Each row has a hidden value. The values are split into ranges, and the group after each row names the range that its value falls in. Each part has its own value, ranges and names.
[-333 -187 -153  -36  -27   89  194   12  135 -323  157 -149  166  124
   43  242 -139 -393 -206  -42  211 -255  576  -97   73  -23  191   81
  172  -53  122  -55 -215  124  391 -250 -118   19   44  -35  -15] : hc
[-248 -181 -321 -134   10  137  184   71  121 -195   63 -190  130  286
  -67  161 -174 -197 -200  -90  238 -180  288  -27   65   33  206   38
  127  -50  -11  -32 -104   17  281 -124  -39   28  -61  -48  -96] : hc
[-206  103  299  179 -194  -68  112   24   67 -194  465  164 -403   84
  113  -13  210 -160  133  147 -307  108  320   98 -389 -141 -472  284
  196  168  190  -24  167 -120  -21 -138 -334  246  169   68  177] : bc
[  39   49 -244   15  -91  -59  -71 -124   95  101 -229  -74 -165  -12
   71 -108  -25  115   91   55 -192  -38 -446   90  179   39 -177  -15
   76  -51 -149   74  186  -74 -268  206  106   65 -185  123 -110] : tn
[  94  -87    7   28   32 -224 -218 -262  125  -55 -392 -173  272 -244
    6   18 -234 -116 -155    0   86   15  -20 -294   83    0  257  -65
   28 -102  -98 -115 -149   27    4   74  102 -159   38    3 -132] : Jp
[  75   50  -30  212   96 -453 -109 -219  176 -146 -368 -197 -131 -234
   82   13 -258   -1 -162  219 -106  281  -25  -29 -120    7   -2   51
  121 -130 -102 -128 -109  -27  -35  -29   60  -75  -45  -21 -119] : hc
[-131  -51   30  152   52 -236    8 -127  182 -300  -47 -135  -54 -114
  141  131 -195 -299 -181  102   -8   -5  439  -88  -81  -45   11  135
  183  -77   70  -95 -211   55  212 -232  -76  -21   77  -57  -11] : hc
[-205 -110 -399 -197 -178  262  215  139   13   10  124 -116   84  462
 -232    6    2  109   -1  -63  172  -72 -175   77   78   39  111  -76
   46   22  -77   15  201  -46   31  172  -33  187 -169   58  -98] : td
[-203 -147 -481 -151  -37  212  185   74  127  -80    4 -182   23  376
  -40   76 -124 -119  -95  -78  161 -295   37   81  255   71  101  -14
  133  -65  -48   80    8   10  137  -30   47   99 -192  -12  -96] : td
[-164  -92 -208   33   47  -46   36  -90  186 -209  -85 -151  -42  -36
  186  131 -183 -300 -141  -13   -3 -243  271  -19  172    9   -3  103
  184 -108   11   17 -160   65  164 -173   17  -18  -42  -10  -65] : td
[ -19  159  346  193 -258 -143 -140 -141   28  -19  203  192 -315 -183
  141 -155  212  -10  250  114 -422  127  -84  -23 -225 -152 -490  158
  110  128   78  -19  266  -82 -277  138 -203  211  159  161  111] : tn
[-241  -68  -27  137   -1 -239   81 -193  119 -274 -169 -178  170 -392
  175  274 -140 -259 -210  148   30   14  278  -92   52   -1  172   57
  122 -138   32 -130 -238  135  201 -147  -46 -169    3  120 -104] : bc
[ -93 -131   74 -135  -83  217  -85  -33   92  -60  192   47  106  166
   24  -12   21 -320   11 -222   32 -335  281 -220   12  -68  -41  119
   93  106   67   40    9  -80   81  -65 -113   48  161  -14   44] : cg
[ 163  -13   41   81   45 -176 -255 -336  170   75 -427  -78   39 -244
  187  -53  -60 -234  -15   70 -149 -217 -142 -150  233   46  -31   29
   66  -44  -41  105  -75  -90 -174  -49  133 -194  -47   56  -47] : nf
[ -47  -48  -49   51  210 -202 -187 -182  228 -228 -194 -121 -120 -315
  329  106 -292 -338 -193 -119 -148 -158  309 -114   14  -27 -126  239
  188 -122  -76  -35 -226  -26  107 -202   31 -158   95  -36 -128] : hc
[-173 -250  -93 -167  -19  307   19 -110  146  -76   18  -69  323  169
   91  143    1 -575 -103 -172  203 -666  420 -224  359   39  209   48
  103   33  145  158 -195    5  241 -273  -14 -125   26  -12   39] : nf
[ -53  -33  -44  -32  -74   26  -60  -36   98  -59   61  -16  -76  101
   26  -50  -51  -90   15  -82  -70  -82   41  -71  -36  -48 -122   87
  107   29  -29   -7   80  -64  -26   47  -56  105   47   10  -25] : tn
[  31    8 -255 -174 -263  228   77  144  -21  209  150    3 -126  650
 -360 -266  115  356  190  -26   17  111 -518  105  -95    6 -112  -97
    1  143 -126   46  459 -214 -265  375  -37  344 -154   31  -24] : tn
[  45  -16  451  308 -104 -324 -161 -398  151 -146 -197  -15  149 -330
  158   44   48 -466  -29  303  -75 -123  383 -297   61  -62   64   18
  104   15  258  -11 -222   80   48 -246  -79 -117  153   20  167] : nf
[ -77  -56  111  -64 -126   17  -12   66   27 -124  252   -4   30  284
 -225  -64  -53   13  -36  -86   86  192  194 -171 -373 -112   17   67
   58  111    4 -164  117  -97   82   87 -200  191  183  -65    1] : td
[-155 -133 -107 -236 -212  386   59   98   16   41  301   52  112  428
 -145  -54  121 -111   93 -221   96 -290   27  -96   41  -38  -21   26
   48  144   27   69  200 -103   10  104 -121  180   39   44   25] : Jp
[   6  -18   36   31  -31 -266  -84 -101   38 -101 -167 -149  143  -99
 -179    0 -188  143 -147   59   74  404  -73 -174 -297  -42  184  -26
    5  -38 -131 -241   16  -49    4  168  -48  -21   64   18 -156] : hc
[ 126  -15  425   48 -120 -126 -250 -228   37   34  -46   65  175  -88
  -90 -111   80 -145   34   31  -48   78   62 -333 -232  -86   24   39
  -12  141   63  -70   53 -151 -109   39 -125  -52  221   27   62] : nf
[  60 -258 -469 -332   67  280  -17   -3  130  124 -276 -246  356  532
 -260  -30 -219  -94 -173 -224  397 -354 -140 -163  301  137  428 -139
   -2  -30 -162   92  -38 -132   86   51  192  -79 -183 -121 -158] : cg
[ -61  130   15  102  -92 -135   34  -37   73  -10   77   44 -389  -12
  100  -67   99   94  105  134 -330  192 -210  184 -232  -29 -400  188
  125   65  -54    8  229 -196 -225   63 -117  109  -42  132  -18] : bc
[-191  -60  122  292 -116 -294  107 -185  157 -366  -19 -148   78 -128
   82  169 -120 -353 -143  304   87   -2  557 -141   29  -70  147  -13
  189  -93  231 -125 -256  243  288 -232 -114   72   70  -37   98] : td
[  27   15  269   98 -105 -120 -143  -75  103 -127  171   66 -151   90
   -7 -123  -22 -141   46    5 -121   72  252 -174 -279 -138 -202  135
  127  101   79  -83   64  -81  -15  -13 -168  177  218  -72  101] : tn
[-101  -21 -414 -256  -14  231   23   99   42  119   16  -46 -161  221
  -13  -58  -22  172   36 -231 -122  -74 -432  160   13   52 -202  112
   50   22 -257   79  286 -235 -190  213   28   55 -158  124 -216] : hc
[-210 -180 -112 -180  -44  253    2   16  102 -144  182  -34  158  139
   56   97  -78 -332  -79 -275  111 -376  346 -182   99  -47   50  111
  118   22   28    9  -64    7  198  -77  -83   29  110   -5  -37] : tn
[ 129   21  -42   29  -95  -51 -156 -242   92  184 -309  -30   -7  -52
   53 -126   79  -35  108   98 -162 -147 -400  -38  217   53  -91  -38
   24   18  -63  138  136 -133 -296  118  104  -57 -132  126  -34] : nf
[ 192  -58  394  132   36 -243 -272 -287  168  -71 -184  -26  112  -41
   -3  -80  -84 -352  -92   89   11  -44  332 -352 -153  -58   78   72
   67   75  119  -39 -162 -117   32 -199  -56 -108  210 -132  102] : nf
[-133 -151 -454 -123   59  218   49  -29  223  -77  -89 -148  -70  237
  204   66 -163 -351  -75 -155   34 -590  143   45  456   76  -43   76
  200  -94  -24  196 -104   17  112 -162  126   20 -167  -41  -56] : tn
[-100  -11  273  343 -102 -446 -106 -382  138 -299 -257 -118  192 -615
  238  172 -123 -346 -116  286  -62   36  363 -270  107  -84  135  -22
  134 -149  154 -165 -289  271  132 -114  -43 -107  124   95   19] : tn
[ 167   54  281  146  -30 -170 -269 -320  144   77 -212   65 -119 -199
  201 -125   96 -268   97  113 -289 -172  -52 -133   48  -22 -246  123
   83   75   63  124   26 -163 -235  -94   -2  -97   64   60   81] : nf

Part 2:
[ 119   12   60  -82  508  -29 -250 -134  184  -74  374   -2 -197 -172
  175 -604 -116    4 -275 -281 -177 -311    2  152  -16  208   49 -118
  -15  275 -153   15  247   29  110 -112 -331   73 -238  110  182] : P
[ -27 -193 -332   77  183  149 -137  235 -149  -67  -87   80   41 -103
  -49 -105 -168 -121  219   39   15  205  -77  -27 -402 -476 -316  440
   29 -356  -43  212  -86   25  -59  663  403 -120   -5 -306  139] : Q
[-159 -179  135   -7 -179  180    5   86  147   57 -385 -185   65   45
   48  139  -57 -199  218  225   15   28 -123 -176 -205 -169  -71  221
  214   82  163  -14 -148   52 -183  228  218  -93    9 -103  -67] : R
[  25   34  -97 -121 -206  -88 -223   45    9  110  -29 -179  -81  -21
  274   10  198  169  -15  -85 -217   20 -192  306   36   87  169  204
  113  100  212  120  -44  244   -7 -328  141  -97  145 -145  -42] : Q
[-177 -215  -91  -17   16  129  -29   91  131  -59 -476  -17   42   68
  -63   10 -146 -235  160  430 -138  228 -227  -53 -430 -135   57  411
  116 -303   87  -12  -38   74 -277  504  223 -181  133 -325   21] : R
[  -4  265 -172 -215   42 -356 -307   -2 -425 -247  147   17   35  162
  209 -517  277  208 -241 -178  -32 -170   58  481  446  380  334 -123
 -459 -303  208   60  268  195  186 -576 -394  -94  254   30  263] : P
[ -94  -25  141  -17 -268   55  -26  104  224  254 -140 -265 -168  -33
  263  252   50   46  198 -125 -192   48 -289   64 -152  -70  146  223
  346  420  106   68 -129  269   -4 -255  168  -71 -100  -63 -125] : S
[ 107   97   55 -118   91 -154 -232  -51 -108 -212   -1  -71  162   20
  173 -470  171  -10 -216 -136  121 -367  168   94  320  213  -45  -87
 -315    4  264   32  136  -12   62 -214 -235  -24  191  -26  232] : P
[ -71   34    0  -25 -279 -103   36  198  -44   36 -317 -145   90   59
  158  152  182  -31  288  -83   96    6 -102   57   21 -224  -55  275
  -57  -29  207  119 -104   99  -10  -19  210 -211  188 -273  112] : Q
[-132 -302  -59 -204 -143  262 -132   44   67  214  103 -215  -94  -60
   66  166   35  -24  299  123  -62   -7  -59   59   33 -331 -336   22
  411   45 -151   32 -255 -223 -236  179  435 -111 -233  144 -183] : X
[  61  -76    3 -138  211   30 -191  -52  -84 -105  327  -70   -3  -32
  118 -402   93  -15  -66 -249  128 -395  222   66  367 -121 -292 -233
  -98   49 -111   46   67 -260   15  -54 -102   11 -171  230  146] : Q
[ 113   -9 -196  -16  406   74 -449  -21   97  139  458  -17 -363 -331
  237 -406 -259  198 -241 -229 -485  108 -276  331 -469  213  214  199
  322  301  -70  163  103  465  187 -105    3  123 -264  -11  -37] : J
[ -54   61   39  -42 -172  -98    5  180   49  243  -14 -204 -126 -141
  227  184   86   60  377 -260  -31   35 -176  180 -125 -224  -35  211
  188  260   31  146 -140  206  121 -121  258 -177  -66 -165   37] : P
[  -2  -92  -13 -113 -110   33  -88  146   33  111 -166 -154  113 -170
   93   54   48  -87  324   47  121  -36  -15   11 -126 -240 -382  238
  102   22  140  107 -228  -44  -71  300  418 -191   84 -254   70] : J
[ -73 -129   93  -34    7  133  -79   67 -101 -268 -338  -42  311  149
  -30 -271    5 -264    1  174  298 -245  180 -295  151 -101 -294   25
 -228 -180  234  -31  -10 -195 -143  301  -41  -42  125  -25  174] : X
[  -8  105  167   37  174 -111   35   92 -113  -93  185  -66  -14   -7
  150 -296   44  -72  135 -503  270 -364  167  -32  245 -230 -163 -158
 -217  203  -93   81  119  -49  241 -130 -239  -26 -205  139  289] : B
[ 135 -101 -289   23  284   99 -386   12  121  182  359  -48 -336 -314
  219 -208 -175  177 -133 -196 -487  182 -298  322 -491  -31  123  347
  384  198  -75  227   19  381   75   39  238   60 -183 -140  -84] : B
[  32  -96  -67  -49  -10  -22  -35  139 -164 -197 -272  -27  332   11
  -20 -173  130 -209  210   39  367 -208  221 -128  138 -356 -503  161
 -290 -320  186  101  -90 -274 -108  455  238 -193  244 -267  273] : B
[-177 -300  -13 -178 -157  261 -115   26   35  149  -25 -207  -33    4
   25  131    1  -92  267  244  -29    5  -39    0    2 -263 -251   17
  356  -27  -67  -14 -224 -175 -258  207  361  -97 -169  143 -181] : R
[  47   78   -2 -137 -143 -130 -206   28   80  162    9 -205  -97 -123
  288  -26  155  147   36 -130 -193  -32 -179  301  -26  147  133  164
  137  241  205  102  -53  269   58 -329  119 -105  101 -152   -8] : P
[  54   14  -28 -139  171  -73 -213  -49 -137 -133  277  -54   -9   18
  161 -425  138   45 -132 -256   63 -342  163  169  375   14 -100 -192
 -179   -2  -29   49  134 -124   60 -211 -196   -7  -67  171  169] : Q
[-125  -24  118  108 -116  -10  267  317   28  259  -12 -186 -107 -150
  121  337    0 -115  723 -452  251  -15  -63  -74 -156 -749 -374  202
  182  265 -216  191 -214  -11  161  234  379 -220 -291 -125  138] : B
[-254  -60   13   74   11   82    4  184 -366 -258 -278   14  188  227
  -85 -193 -112 -242  180  110  304  -19  113 -200   -5 -242  -65   40
 -230 -342  114    3   38   47   16  273  -92  -55   -1   61  172] : R
[  91   83  -80 -247   39 -183 -324 -111 -191 -171  196  -82   60   72
  211 -467  292  139 -270 -124  -14 -340  150  331  509  270   51 -192
 -264 -106  169   30  152  -57   17 -428 -224  -40  172  103  148] : B
[-206 -211  -23   50   15  222   33  200  -38   -5 -207  -51   26   28
  -57   59 -170 -219  346  105  108  101  -71 -194 -262 -435 -238  223
  139 -125  -76   55 -120  -40 -103  481  250 -104 -162  -57   41] : X
[ -93  -87 -140 -106   54    3  -27  204 -215   30   86  -40   38 -101
    3  -48   24  -78  439 -110  224  -36   87   84   15 -472 -443   82
  -25 -225 -150  132 -137 -186   18  361  321 -214 -106  -76  178] : P
[ -22  -14  -45 -250 -207  -16 -327  -82    5   57   46 -204  -78   76
  264 -114  222  187 -191   63 -268  -82 -135  319  248  318  238  -20
  126   93  213    1   -2  144  -99 -503  -24  -28   97   96 -125] : S
[ 187  -49  -74  109 -305  201 -461  105  -81  122 -130 -269  130 -196
  307    1   11  136 -194  -57 -115   45 -109  -61 -255   77  -81  399
  277  382  650  249 -249  523   73 -136  405  173  206 -175 -206] : Q
[ -66  -53  300  -21   99  123 -151 -118  116 -129  -58 -153    8  104
  138 -356  -71 -133 -248    0   -1 -322   46 -160  123  247  144 -181
   15  312  160 -110  137   82  -19 -229 -369  139 -128  269    7] : R
[   6 -100 -109  -35  439  -12  -40   95  -36 -235  -43  134  110  -85
  -92 -439 -127 -247  129  -14  184 -150  118  -61 -127 -280 -369  137
 -262 -332 -146   61  103 -252  -41  616   12 -164  -12 -228  377] : P
[  16 -124   94   34  145   66   82  132   28  -60  -45  -65  128  -99
   14 -129  -12 -247  311 -219  350 -288  195 -225   41 -518 -557   56
  -87   41  -91   99  -81 -300  -11  454  181 -119 -119  -91  246] : B
[ -78 -156   61  -71 -277  165 -130   62  194  183 -249 -249  -27  -30
  171  200   30  -24  131  155 -163   68 -218   -9 -173  -48   -3  258
  351  224  215   39 -198  152 -167   -9  311  -69   27 -109 -174] : X
[-157 -205  261   57   93  250   65   61   98  -75 -185 -117   87   47
  -30 -110 -171 -324  188   38  240 -221   98 -382  -57 -296 -287  -36
   79  148  -33  -59  -46 -162  -92  350  -12    8 -240  141   69] : R
[-119  -36 -128 -127 -179   10 -160  106  -62  167   87 -155 -186   14
  203  105  106  156  159  -87 -213  119 -217  292    2  -88  130  133
  226   44  -14  102  -79  183   -3 -249  177 -105  -83   21  -90] : S
[ 219   85    3   33 -174   97 -565   33 -119   91   28 -255  101 -256
  360 -240  -10  197 -335 -121 -132  -66  -63   45 -185  382   34  226
  184  490  688  195 -146  619  208 -361  166  218  181  -72 -143] : J
[-174 -164  202   36   47  174   51   69  -54 -224 -349  -63  242  156
  -84 -195 -108 -363  141  180  340 -223  179 -377   33 -225 -260  -25
 -137 -119  114  -77  -11 -177 -130  396  -59  -42  -24   59  144] : R
[ -88  -76   41 -253 -217   66 -337 -154   41   69    8 -246  -93  105
  231 -113  146  130 -225  215 -301  -77 -134  264  198  402  322  -91
  233  135  233  -75   -1  178 -158 -505  -69   25   46  211 -227] : R
[-163   48   23 -108    6  -36 -226  -29 -310 -289  -90  -30   98  290
   76 -427   60  -27 -235  111   38 -156   76   81  298  296  287 -165
 -269 -228  222  -77  203  135   11 -311 -408   31   95  220  102] : R

Next part:
[ 219 -462 -157  -30   75 -265  123 -188  163 -170  311  101 -163  241
 -289  152  -97 -262  -76  203  461  -79 -211  -67  329  188  352   31
  -75  217  516 -377 -166 -225  103 -164 -189  -36 -187   41  -91] : hs
[ 144  -54   52  -92   78   44  262   83  -58  -24  296   80 -121    4
   66  -78   -1  -32 -174  -93   54  -14    0  -82    5  153  161   65
 -187    0  165  -13  148   15 -100 -118   26  -99 -133  -74 -355] : nc
[-120   51  -25 -108  173   91 -143  154  157  124  -76  164  100 -271
 -188   21   40  296  -50 -103   -6   19  203   17  -54 -285 -112   60
  -71  238   -4  -47 -327 -155   42  -94  -23 -117   11   33   23] : qh
[ 250 -366  -11  -14  -19  -54  119   39    7  -37  276   12  -61  179
 -184  134 -101  -90 -116  127  210   21 -139 -147  193  283  211  -62
  -73  137  472 -260  -16  -53  -62   -1 -162  -81 -282  -97 -252] : hs
[ 128 -351  -37 -110  252  -89  160 -196   26 -141  110  519  148 -239
 -182  -84   54  -93 -273  131  358   20 -230  188  -55  167  238  -36
 -527  195  377 -554 -358  -24   34 -273  164 -199 -379  -44 -329] : qh
[ -29  154  107   56  -99   -8 -121  389  -17  140 -184 -438 -109  248
  -22  -18   25  474  156 -113 -177  -87  269 -103  196 -279  -38  119
  469 -142  -17  300  279  -92  -20  415  -73    5  332   -6  205] : hs
[ 209 -336  -81 -129  251 -162  167 -240   50 -188  229  507   74 -122
 -115 -114   42 -148 -252  137  414  -16 -192  147  119  113  202   23
 -474  244  403 -419 -337 -158   41 -314  130 -151 -274   13 -276] : dp
[ -75 -300   28 -162   60   64 -259  106  454 -132    1   14  -60 -229
 -469  310  109  -24   20 -112  114  -51  -78  151 -108  -48  260 -126
 -151  160  276 -399 -376 -145  135  -42 -132 -144 -271  -53   -6] : hs
[-129  242  -45   -4  -13  154    8  416    1  242   37 -441 -247  170
  -23    9  -55  350  126 -190 -212  -56  305 -255   71 -200   37  198
  406  -76 -224  379  334  -35  -77  183 -192   -3  322  -12   55] : Ng
[ -93 -435  -78 -231  168  257 -167  110  383 -126   88  136  -37 -367
 -528  240  127 -129  -61  -75  144   10 -272  196 -305  226  472 -188
 -434  131  219 -627 -352   69   25 -161  -90 -275 -502 -181 -294] : Sz
[-143   12   68 -161  127   75 -116   95  363  -11   53  145  -35 -365
 -251  202   70   58  -78 -236    8  -28  160   50 -182 -233   18   13
 -166  222   67 -129 -376 -183  123 -209  -63  -93 -124   37  -35] : qh
[-112 -329 -139 -255  270  351  -13   93  249   -7  192  300    5 -481
 -421  135   72 -127 -168  -90  115   79 -225  109 -406  275  392 -128
 -571  196   99 -565 -341  151  -49 -341  -65 -303 -533 -184 -465] : qh
[-146  234    1  -13    5  280  -90  501  -60  332  -92 -335  -55   11
  -55  -15  -32  508   90 -174 -300   32  318 -218  -40 -191  -92  106
  312  -26 -221  304  215   48 -141  239 -143  -77  205  -81    0] : Ng
[  78 -370 -198  -99  242  -35  183 -148   70  -56  247  337  -17 -105
 -275   18  -53 -177 -194  152  370   19 -227   11   -2  237  345   18
 -375  238  291 -495 -269  -25   19 -321  -48 -163 -324  -36 -313] : Bf
[ 159  218   20   47   61 -114  153  188 -305  147   -3  -54    8  276
  281 -354  -19  452  -36   14  -23  -44  279 -126  366 -245 -191  249
  243  -34    3  405  280 -145 -113  190  113    0  391   58   25] : dp
[-123  188  163   48   88  -18  -69  261 -149  123 -456  -41  175  -89
   27 -262  148  619    4  -66 -126  -50  197  184  -51 -341  -67  106
  129 -172  -99   40   68   39    7  337  275 -110  236  -10  114] : Bf
[-136  163  -43  -59  225   58 -122  221  -78  131 -327   81  144 -137
  -15 -322  152  563   25  -51  -44  -44  188  176   16 -376  -59  161
   25  -25 -187   66  -50  -48  -11  143  212 -151  273   24  101] : nc
[-158  291    3  -19    1  232   -7  463  -24  297   -4 -369 -161   46
  -10    0  -43  418   87 -231 -287  -10  344 -251  -33 -211  -51  164
  337  -54 -256  375  279   16 -105  168 -160  -38  261  -37    0] : Bf
[ 105 -372  -33 -162  265   50   65 -107   50 -109   82  537  209 -347
 -230  -72   91  -38 -268   97  281   64 -239  217 -145  197  215 -104
 -604  215  343 -588 -411   28  -20 -254  160 -260 -468 -106 -388] : nc
[  32 -280   10  -71   89   58 -214  108  167   41  -77  190  202 -206
 -358  157   15  194  -76   69  118   69  -15   51   -2  -38   -2 -125
 -160  285  327 -371 -444 -118   24   13  -71 -160 -275  -70  -53] : Sz
[  35 -296   27 -163  207  183  -57   44  105   11   37  457  259 -449
 -289   60   66   71 -237   15  121  123 -118  130 -241  136   62 -163
 -526  280  294 -510 -479   38  -46 -203   62 -264 -502 -140 -358] : qh
[   6 -231  -22 -259  205  271 -172  120  264  -18  142  365  139 -462
 -303  114   98   36 -159 -109   58   91  -34  106 -198   34   40 -141
 -480  327  206 -343 -488  -79  -46 -255  -34 -251 -411 -118 -298] : dp
[  43  173  -10  -23   97   -5  221  184 -178   78   90 -104 -151  161
  181 -271   23  250  -41  -93  -29  -79  157  -78  131  -99   86  233
  108 -136  -92  261  350  -11  -92   67   86  -48  255    6 -117] : nc
[  25  295  257   35   16  -68  -30  267 -174  112 -292  -26  157   -7
  212 -267  119  607  -35 -130 -179  -45  343   71  108 -410 -289  133
  183 -101  -15  305  107 -104  -31  312  252  -39  306   31  110] : nc
[  75 -413 -180 -272  314  280  -32   18  118  -58  219  475  136 -389
 -314  -43   93  -68 -206   54  227   99 -264  158 -178  279  278 -132
 -657  275  235 -550 -399   55 -113 -325   30 -329 -510 -178 -478] : dp
[ -66 -159   11  -92   71   15 -231  119  313   -1  -57   48   35 -182
 -356  214   38  149    1  -57   82  -16   72   52   -3 -187   43  -43
  -30  237  205 -232 -388 -201  112  -15 -116  -97 -115    6   78] : Sz
[ 157 -251  -25  -20  136 -348  314 -300  119 -202  294  285 -137   54
 -107   51  -59 -286 -216   89  434 -100 -117    7  157   72  285  117
 -219  175  407 -322 -194 -212  160 -312   13   -1 -149  112 -156] : Bf
[   7  219  347  148   29 -383   48   39 -193  -46 -536   71  218   28
  192 -333  178  583  -68  -17   16 -139  223  297  118 -484 -151  162
  171 -226  109   54   41 -116  145  383  462    2  341  120  252] : Bf
[  48  350  239   72  -19 -140   40  242 -185  136 -203  -88   80  104
  259 -237   49  560  -30 -128 -164  -59  407  -44  203 -437 -325  197
  298  -73  -10  418  168 -167  -18  283  178   28  388   82  151] : nc
[ 191  257  120  132   23 -239  134  139 -372  191 -139   31  164  271
  316 -356  -50  575  -77   80  -17  -17  362 -134  423 -358 -389  239
  305   28  100  405  164 -202  -70  257  166   40  411  108  124] : nc
[ 112   18  -17   85   97  -69  287  127 -377  138  -34  -10   28  212
  139 -318  -40  317 -108  119   67   -9   29  -76  146   60  101  167
   65 -134   55   29  313  112 -129  157  142  -82  122  -48 -184] : Bf
[ 158 -243   -6  -18   83 -372  303 -283  185 -237  338  180 -225  118
 -121  119  -66 -337 -177   48  422 -133 -100  -20  194   58  319  121
 -137  151  419 -269 -143 -253  183 -288  -41   33 -114  124 -113] : Ng
[  49   -8   25   35   47  -70  243  131 -160    7   20 -156 -150  200
   49 -174   17  160  -42   -7   57  -92  -11  -17   78   53  280  151
   86 -208   46   -2  344   78  -49  147   88  -59  109  -43 -143] : Ng
[ -53 -500 -223 -227  232  296  -74   84  267  -62  191  178  -45 -293
 -525  169   56 -167  -84   31  214   50 -344  110 -252  363  536 -153
 -474  172  202 -657 -293  129  -47 -230 -138 -300 -527 -206 -397] : Sz
[  65 -376 -206 -208  314  161   89  -65   77  -49  243  456   75 -295
 -278  -55   37 -116 -219   89  290   66 -250  101 -125  267  309  -50
 -578  256  226 -522 -333   39  -65 -360   18 -271 -429 -115 -438] : nc
